Below is a small trained network, with its code and all its weights. Each question gives an input and a target symbol and asks what happens when units are switched off, that is, made to give their printed mean instead of their output.

import numpy as np


def w(rows, s, z=0):
    codes = np.array(rows[::2]) - 128.0
    scale = np.full(codes.shape[1], s)
    scale[-1] = z or s
    return codes * scale


def norm(h):
    return h / np.sqrt((h * h).mean(-1, keepdims=True) + 1e-5)


def f(y):
    return y / 2 * (1 + np.tanh(0.7978845608 * (y + 0.044715 * y**3)))


def softmax(a):
    e = np.exp(a - a.max(-1, keepdims=True))
    return e / e.sum(-1, keepdims=True)


def log_softmax(a):
    a = a - a.max(-1, keepdims=True)
    return a - np.log(np.exp(a).sum(-1, keepdims=True))


def net(x, mask):
    ids = ['ΓΛΦζηθμπστ'.index(c) for c in x.split()]
    T = len(ids)
    res = E[ids] + P[:T]
    u = 0
    for l in range(2):
        r = norm(res)
        for j in range(3):
            rows = slice(2 * j, 2 * j + 2)
            q, k, v = (r @ M[l][rows].T for M in (Q, K, V))
            z = softmax(np.where(np.tri(T) > 0, q @ k.T / 2**0.5, -1e9)) @ v
            o = O[l][rows]
            res = res + np.where(mask[u + j], z, o[:, -1]) @ o[:, :-1]
        u += 3
        y = f(norm(res) @ A[l][:, :-1].T + A[l][:, -1])
        res = res + np.where(mask[u : u + 8], y, B[l][:, -1]) @ B[l][:, :-1]
        u += 8
    return log_softmax(norm(res)[-1] @ U[:, :-1].T + U[:, -1])


Q, K, V, O, A, B = {}, {}, {}, {}, {}, {}
E = w([
[166,112,53,88,188,117,122,82,128],'Γ',
[40,2,147,108,131,44,115,184,69],'Λ',
[128,56,151,82,30,150,197,73,152],'Φ',
[177,29,105,117,169,164,63,104,95],'ζ',
[142,143,18,114,158,136,165,79,134],'η',
[202,62,129,183,132,110,111,223,170],'θ',
[136,38,149,60,238,157,192,130,117],'μ',
[181,91,248,99,138,217,109,195,120],'π',
[31,62,120,136,142,208,87,193,121],'σ',
[212,173,161,89,143,216,169,114,151],'τ',
],0.011)
P = w([
[176,63,25,50,49,112,60,115,245],'0',
[144,115,50,55,77,117,77,110,201],'1',
[155,110,60,96,91,127,98,118,180],'2',
[157,127,69,121,110,120,113,125,150],'3',
[153,149,83,140,132,126,117,119,133],'4',
[144,173,95,155,151,120,126,116,111],'5',
[137,194,105,172,162,117,138,115,91],'6',
[128,214,113,198,183,122,144,108,63],'7',
[122,232,113,219,200,125,144,109,30],'8',
[126,255,110,247,213,127,156,117,10],'9',
],0.0061)
Q[0] = w([
[103,145,175,129,102,141,154,102,193],'0.h1',
[125,65,37,120,167,236,80,89,69],'0.h1',
[73,186,169,118,71,60,134,175,206],'0.h2',
[110,154,170,137,138,174,118,211,108],'0.h2',
[244,114,39,122,181,160,63,84,137],'0.h3',
[183,121,14,201,207,194,71,79,2],'0.h3',
],0.0083)
K[0] = w([
[109,65,130,57,65,108,158,95,174],'0.h1',
[114,210,125,244,180,175,140,169,99],'0.h1',
[155,57,123,2,120,102,94,116,160],'0.h2',
[161,138,89,67,32,114,147,119,149],'0.h2',
[172,206,173,167,253,155,134,201,82],'0.h3',
[127,173,163,188,208,130,173,128,47],'0.h3',
],0.0075)
V[0] = w([
[205,107,99,92,191,132,59,76,2],'0.h1',
[208,114,173,165,158,116,36,124,170],'0.h1',
[213,120,78,95,119,57,232,199,88],'0.h2',
[113,201,98,163,177,135,123,131,21],'0.h2',
[129,150,59,221,192,89,45,196,88],'0.h3',
[50,80,74,149,32,49,84,83,76],'0.h3',
],0.0039)
O[0] = w([
[106,139,184,120,45,9,179,163,159,254],'0.h1',
[70,177,135,197,91,101,99,115,135,173],'0.h1',
[132,69,208,156,66,118,132,2,128,123],'0.h2',
[132,34,81,139,88,194,154,194,120,55],'0.h2',
[190,158,104,126,132,133,130,66,230,117],'0.h3',
[165,133,152,174,170,137,131,210,125,108],'0.h3',
],0.0054,0.004)
A[0] = w([
[82,180,77,139,133,3,87,69,130,39],'0.n1',
[197,177,138,208,163,28,72,162,176,122],'0.n2',
[191,93,168,119,145,99,83,120,49,168],'0.n3',
[108,104,199,133,54,195,122,251,41,133],'0.n4',
[92,56,91,189,162,69,56,209,158,138],'0.n5',
[122,61,147,119,122,138,181,120,87,43],'0.n6',
[102,76,127,85,78,224,108,103,162,253],'0.n7',
[130,203,204,120,197,89,76,191,160,190],'0.n8',
],0.0053,0.0018)
B[0] = w([
[155,96,109,207,56,153,72,169,60,204],'0.n1',
[126,120,90,155,129,61,215,217,183,234],'0.n2',
[152,151,103,127,123,164,212,113,144,223],'0.n3',
[55,91,145,185,138,148,127,135,232,198],'0.n4',
[144,164,79,123,77,63,143,80,55,254],'0.n5',
[152,122,1,142,136,106,80,128,161,163],'0.n6',
[118,185,128,182,90,101,107,170,141,229],'0.n7',
[159,22,173,161,53,170,167,183,154,146],'0.n8',
],0.0061,0.0034)
Q[1] = w([
[109,164,82,122,152,189,34,174,49],'1.h1',
[181,132,132,72,100,84,154,89,102],'1.h1',
[173,116,95,94,89,50,180,153,111],'1.h2',
[158,159,215,32,153,100,128,185,154],'1.h2',
[191,86,3,254,104,132,192,90,21],'1.h3',
[161,196,142,54,110,145,54,76,47],'1.h3',
],0.0085)
K[1] = w([
[177,152,70,128,255,181,34,125,60],'1.h1',
[162,127,150,115,52,62,177,66,127],'1.h1',
[108,209,87,133,98,85,161,86,126],'1.h2',
[125,89,109,69,70,107,44,98,161],'1.h2',
[161,144,166,202,191,141,223,120,97],'1.h3',
[199,160,180,86,148,183,107,81,178],'1.h3',
],0.0082)
V[1] = w([
[231,149,53,43,120,106,116,91,106],'1.h1',
[103,127,154,155,142,117,111,55,78],'1.h1',
[214,95,209,49,177,77,70,163,92],'1.h2',
[171,117,187,187,90,108,55,176,152],'1.h2',
[202,246,154,185,2,181,153,141,106],'1.h3',
[130,63,112,186,98,163,95,173,245],'1.h3',
],0.0049)
O[1] = w([
[106,73,195,178,158,153,193,122,144,251],'1.h1',
[68,170,70,111,128,146,163,187,123,47],'1.h1',
[154,111,2,183,160,189,123,160,145,14],'1.h2',
[137,132,108,164,185,62,224,162,104,180],'1.h2',
[166,108,89,134,71,206,96,124,212,161],'1.h3',
[91,232,136,159,161,196,191,94,71,222],'1.h3',
],0.0062,0.0023)
A[1] = w([
[171,141,127,139,150,123,121,94,100,107],'1.n1',
[114,101,167,148,132,172,154,176,164,75],'1.n2',
[105,104,126,146,170,154,102,124,121,142],'1.n3',
[169,142,109,130,111,105,139,196,151,4],'1.n4',
[164,148,156,51,101,126,143,105,165,113],'1.n5',
[116,149,91,103,108,95,141,121,115,125],'1.n6',
[134,128,127,62,248,151,151,112,125,61],'1.n7',
[194,119,136,135,116,108,139,110,152,145],'1.n8',
],0.014,0.0048)
B[1] = w([
[124,114,147,140,156,123,76,161,160,160],'1.n1',
[45,94,98,182,121,120,122,215,191,141],'1.n2',
[149,123,104,93,79,112,166,107,136,143],'1.n3',
[169,178,157,182,67,139,154,147,111,165],'1.n4',
[103,114,217,88,165,163,176,107,66,173],'1.n5',
[126,116,136,118,167,147,107,183,131,175],'1.n6',
[196,119,11,105,245,180,174,175,172,176],'1.n7',
[103,157,137,93,118,147,141,131,123,254],'1.n8',
],0.011,0.0076)
U = w([
[92,146,124,87,116,40,169,74,224,61],'Γ',
[67,54,177,209,133,161,128,220,225,64],'Λ',
[85,211,99,43,117,145,48,223,120,92],'Φ',
[213,189,135,152,40,123,184,171,118,165],'ζ',
[113,144,233,55,141,164,186,92,77,178],'η',
[137,172,187,200,164,127,52,55,197,199],'θ',
[138,31,153,139,148,18,96,137,75,140],'μ',
[140,109,119,255,158,211,117,72,28,3],'π',
[156,112,51,104,221,177,189,168,141,160],'σ',
[134,39,65,115,29,182,110,78,144,106],'τ',
],0.008,0.0034)

Each question gives the input, a string of symbols that net reads in full, and the target symbol t.
The units are the heads (2 rows each of Q, K, V and O) and the neurons (one row each of A and B). Each row of codes is followed by its name. A weight is (code - 128) times the scale printed after its matrix; where a second scale follows, it is the last column's (O, A, B and U).
mask holds one flag per unit, layer by layer, with each layer's heads first. A switched-off unit (its flag False) gives its mean, the last column of its rows in O or B, instead of its output. The means were averaged over made-up inputs and are rounded, as every weight is.
A unit's drop is (log p(t) with every unit on - log p(t) with that unit switched off) / (log p(t) with every unit on - log p(t) with every unit switched off).
The circuit of an input: a set's keep is (log p(t) with only the set's units on - log p(t) with every unit switched off) / (log p(t) with every unit on - log p(t) with every unit switched off). Starting from the 12 units with the biggest drops (on a tie, the unit counted first), units are removed one at a time, each time the one whose removal leaves the highest keep (on an exact tie, the one counted first), for as long as the keep stays at least 0.8.
circuit, biggest first: the units of the circuit, biggest drop first
unit that matters most: the unit with the biggest drop
k most important neurons: the k neurons with the biggest drops, biggest first
k most important neurons of layer l: the k neurons of layer l with the biggest drops, biggest first
heads that matter: for each layer, one digit per head in row order, 1 if its drop is at least 0.15 and else 0, layers parted by /
input ζ Φ ζ ζ σ ζ ζ ζ ζ σ, target Λ: circuit, biggest first	[1.n2, 0.n8]
input Λ ζ ζ Γ, target ζ: circuit, biggest first	[0.n1, 0.h1]
input ζ ζ μ μ ζ Λ σ τ, target η: circuit, biggest first	[0.h3, 1.n5]
input σ Φ ζ ζ τ Λ σ, target η: heads that matter	111 / 111
input Φ ζ Γ ζ Γ π Φ Φ Γ, target Φ: 3 most important neurons of layer 0	[0.n2, 0.n4, 0.n1]
input σ Φ ζ Λ π ζ Φ ζ Φ, target Λ: heads that matter	111 / 000
input ζ ζ Γ ζ π, target Λ: circuit, biggest first	[1.n2]
input ζ Γ π θ Λ Φ π Φ, target σ: circuit, biggest first	[0.n6, 0.h1, 1.n4]
input Γ Γ ζ ζ Φ Φ ζ θ ζ ζ, target θ: heads that matter	111 / 000
input ζ Γ ζ ζ Φ Φ τ σ Γ, target τ: circuit, biggest first	[1.h3, 0.n1]
input ζ ζ ζ σ Φ ζ σ θ ζ Γ, target θ: circuit, biggest first	[0.h3, 0.n1, 1.n1, 1.n7]
input Φ Φ θ ζ η Γ, target η: circuit, biggest first	[1.h2, 1.n5]
input μ η ζ ζ, target η: circuit, biggest first	[1.n8, 1.n7]
input ζ σ μ π π ζ, target π: 2 most important neurons	[0.n1, 0.n4]
input μ μ ζ μ ζ σ Φ ζ Γ σ, target η: 3 most important neurons of layer 1	[1.n7, 1.n2, 1.n1]
input σ θ Φ σ Φ σ μ ζ ζ, target μ: circuit, biggest first	[1.h3]
input ζ Φ σ σ Γ ζ Φ, target Φ: heads that matter	011 / 101
input Λ ζ η, target η: heads that matter	000 / 010
input μ σ Φ Γ Φ Φ Λ Φ, target μ: 4 most important neurons of layer 0	[0.n4, 0.n6, 0.n5, 0.n7]
input Λ ζ Φ, target η: heads that matter	010 / 100
input σ Φ ζ Φ, target Λ: 3 most important neurons of layer 0	[0.n6, 0.n5, 0.n4]
input τ Γ ζ σ, target Φ: unit that matters most	0.h1
input Φ Λ θ ζ Φ, target μ: 2 most important neurons	[0.n4, 0.n5]
input ζ ζ Φ η ζ Γ Φ π Λ Γ, target π: heads that matter	111 / 101
input Φ ζ θ θ π ζ ζ, target π: 2 most important neurons	[0.n1, 1.n7]
input Φ ζ μ Γ Γ Φ Γ, target Φ: heads that matter	011 / 000
input Φ π ζ σ, target Φ: unit that matters most	1.h1
input Λ ζ ζ θ η, target θ: 2 most important neurons of layer 1	[1.n7, 1.n1]
